Below are the code and all the weights of a small trained network. Each question names an input and a class and asks about switching units off, where a switched-off unit gives its printed mean instead of its output.

import numpy as np


def w(rows, s, z=0):
    codes = np.array(rows[::2]) - 128.0
    scale = np.full(codes.shape[1], s)
    scale[-1] = z or s
    return codes * scale


def f(y):
    return y / 2 * (1 + np.tanh(0.7978845608 * (y + 0.044715 * y**3)))


def log_softmax(a):
    a = a - a.max(-1, keepdims=True)
    return a - np.log(np.exp(a).sum(-1, keepdims=True))


def net(x, mask):
    res = np.array(x, float).reshape(1, 6) / 4 @ E
    y = f(res @ A[0][:, :-1].T + A[0][:, -1])
    res = res + np.where(mask, y, B[0][:, -1]) @ B[0][:, :-1]
    return log_softmax(res[-1] @ U[:, :-1].T + U[:, -1])


A, B = {}, {}
E = w([
[161,117,128,140,121,125,2,131,197],'x0',
[84,135,119,121,160,129,133,244,154],'x1',
[166,122,120,230,237,129,138,114,138],'x2',
[34,100,126,211,97,132,88,121,74],'x3',
[33,137,130,68,192,129,121,65,187],'x4',
[127,127,128,127,127,127,127,129,129],'x5',
],0.0054)
A[0] = w([
[65,125,126,193,104,124,96,122,101,66],'n1',
[184,124,131,160,86,129,138,168,102,53],'n2',
[100,124,123,126,154,128,138,232,152,56],'n3',
[145,132,134,134,126,123,52,137,153,84],'n4',
[110,133,119,73,61,133,122,134,130,43],'n5',
[160,119,130,195,209,126,139,123,131,41],'n6',
[188,125,129,155,91,126,133,169,92,54],'n7',
[194,135,122,78,146,125,152,137,153,85],'n8',
[189,133,129,176,80,125,138,183,104,45],'n9',
[106,139,132,130,130,122,233,136,89,93],'n10',
[112,124,131,122,129,120,201,122,96,78],'n11',
[149,126,132,182,195,129,137,114,128,64],'n12',
[99,133,132,125,160,128,132,248,148,54],'n13',
[189,129,135,83,147,123,152,134,154,78],'n14',
[162,123,131,138,103,129,134,36,115,47],'n15',
[150,128,130,130,111,125,44,139,165,89],'n16',
[151,128,131,136,119,127,126,67,112,46],'n17',
[189,138,125,85,148,126,149,133,152,80],'n18',
[147,130,137,132,119,126,46,138,158,87],'n19',
[127,134,131,130,128,124,127,128,127,129],'n20',
[47,133,136,74,204,125,122,72,171,5],'n21',
[110,119,140,41,16,125,115,147,115,9],'n22',
[149,125,126,186,191,132,141,113,132,68],'n23',
[141,124,124,132,132,125,78,134,145,68],'n24',
[57,132,129,203,86,126,101,128,94,51],'n25',
[145,127,129,132,129,123,59,136,147,80],'n26',
[177,145,134,94,142,129,148,133,151,75],'n27',
[175,128,131,137,91,126,133,26,116,48],'n28',
[113,127,131,126,121,127,199,122,103,76],'n29',
[113,131,131,125,130,128,197,122,94,76],'n30',
],0.014,0.003)
B[0] = w([
[104,55,151,123,168,131,130,184,90,213],'n1',
[86,119,123,123,157,117,131,55,181,200],'n2',
[147,167,133,132,119,101,124,87,33,209],'n3',
[172,111,114,123,93,165,137,125,149,182],'n4',
[117,194,135,140,130,100,138,178,165,186],'n5',
[112,210,126,127,111,102,135,205,174,238],'n6',
[76,118,119,119,153,118,128,52,180,205],'n7',
[93,56,140,132,153,131,128,182,95,211],'n8',
[87,124,120,128,172,118,126,38,196,221],'n9',
[205,95,114,117,79,181,128,134,155,241],'n10',
[177,110,115,132,98,162,110,125,152,190],'n11',
[112,189,130,120,111,109,131,191,163,210],'n12',
[151,180,134,127,118,97,128,73,10,228],'n13',
[88,68,141,136,145,139,120,173,100,199],'n14',
[144,162,127,130,119,106,129,90,42,193],'n15',
[190,106,115,123,92,173,129,129,149,200],'n16',
[151,147,129,123,131,108,130,111,85,152],'n17',
[103,66,149,132,151,131,122,173,107,198],'n18',
[183,108,116,127,93,168,130,127,149,192],'n19',
[127,128,130,125,126,129,127,127,129,128],'n20',
[70,108,116,133,173,109,131,4,210,242],'n21',
[107,232,129,137,130,91,131,216,182,254],'n22',
[116,191,136,120,112,109,126,190,164,212],'n23',
[155,116,114,124,110,144,146,124,145,146],'n24',
[81,40,152,122,166,132,127,195,89,228],'n25',
[165,116,119,130,100,165,135,123,147,170],'n26',
[101,84,142,133,145,138,116,160,108,177],'n27',
[143,171,130,130,124,106,128,80,15,214],'n28',
[174,115,114,133,107,162,122,125,151,183],'n29',
[173,111,117,131,98,162,117,125,150,187],'n30',
],0.029,0.0047)
U = w([
[108,218,133,133,120,94,140,199,182,253],'0',
[70,103,106,126,191,119,135,10,196,96],'1',
[227,83,96,122,65,216,127,124,151,155],'2',
[81,28,177,132,184,144,118,191,73,83],'3',
[159,180,134,133,123,88,129,65,2,42],'4',
],0.0063,0.00071)

Each question gives the input, the list of numbers given to net, and the class t.
The units are the neurons (one row each of A and B). Each row of codes is followed by its name. A weight is (code - 128) times the scale printed after its matrix; where a second scale follows, it is the last column's (A, B and U).
mask holds one flag per neuron, in row order. A switched-off neuron (its flag False) gives its mean, the last column of its row in B, instead of its output. The means were averaged over made-up inputs and are rounded, as every weight is.
A unit's drop is (log p(t) with every unit on - log p(t) with that unit switched off) / (log p(t) with every unit on - log p(t) with every unit switched off).
The circuit of an input: a set's keep is (log p(t) with only the set's units on - log p(t) with every unit switched off) / (log p(t) with every unit on - log p(t) with every unit switched off). Starting from the 12 units with the biggest drops (on a tie, the unit counted first), units are removed one at a time, each time the one whose removal leaves the highest keep (on an exact tie, the one counted first), for as long as the keep stays at least 0.8.
units of the circuit, in order: the units of the circuit, biggest drop first
most important unit: the unit with the biggest drop
k most important neurons: the k neurons with the biggest drops, biggest first
drop of u: that unit's drop, to one decimal
input [4,-8,-6,7,-3,-3], class 4: units of the circuit, in order	[n28]
input [6,0,1,-7,4,6], class 3: 3 most important neurons	[n8, n14, n18]
input [7,-6,-4,-7,6,5], class 2: 3 most important neurons	[n16, n19, n4]
input [-6,-7,8,2,-2,-7], class 0: 3 most important neurons	[n6, n23, n12]
input [3,7,5,-1,2,3], class 4: 2 most important neurons	[n13, n3]
input [8,-2,1,1,7,-8], class 2: 3 most important neurons	[n16, n19, n4]
input [-7,-7,-6,-7,0,0], class 2: 2 most important neurons	[n10, n11]
input [2,6,-5,-4,2,-2], class 4: 3 most important neurons	[n13, n3, n6]
input [0,5,6,-2,-7,-2], class 1: 2 most important neurons	[n9, n7]
input [-3,-6,7,7,0,4], class 0: 4 most important neurons	[n6, n23, n12, n8]
input [-6,7,0,-8,-8,-8], class 1: 3 most important neurons	[n9, n7, n2]
input [6,3,-6,-8,5,-1], class 3: 2 most important neurons	[n8, n14]
input [5,2,3,0,-5,7], class 1: 4 most important neurons	[n9, n10, n7, n2]
input [-5,4,-7,8,-1,-4], class 3: most important unit	n25
input [-2,-7,-2,-2,5,-6], class 4: 2 most important neurons	[n28, n15]
input [6,8,-5,-4,-1,2], class 4: drop of n13	1.1
input [7,0,-2,-7,8,6], class 1: drop of n21	9.3
input [-2,4,4,0,6,4], class 1: drop of n21	3.0
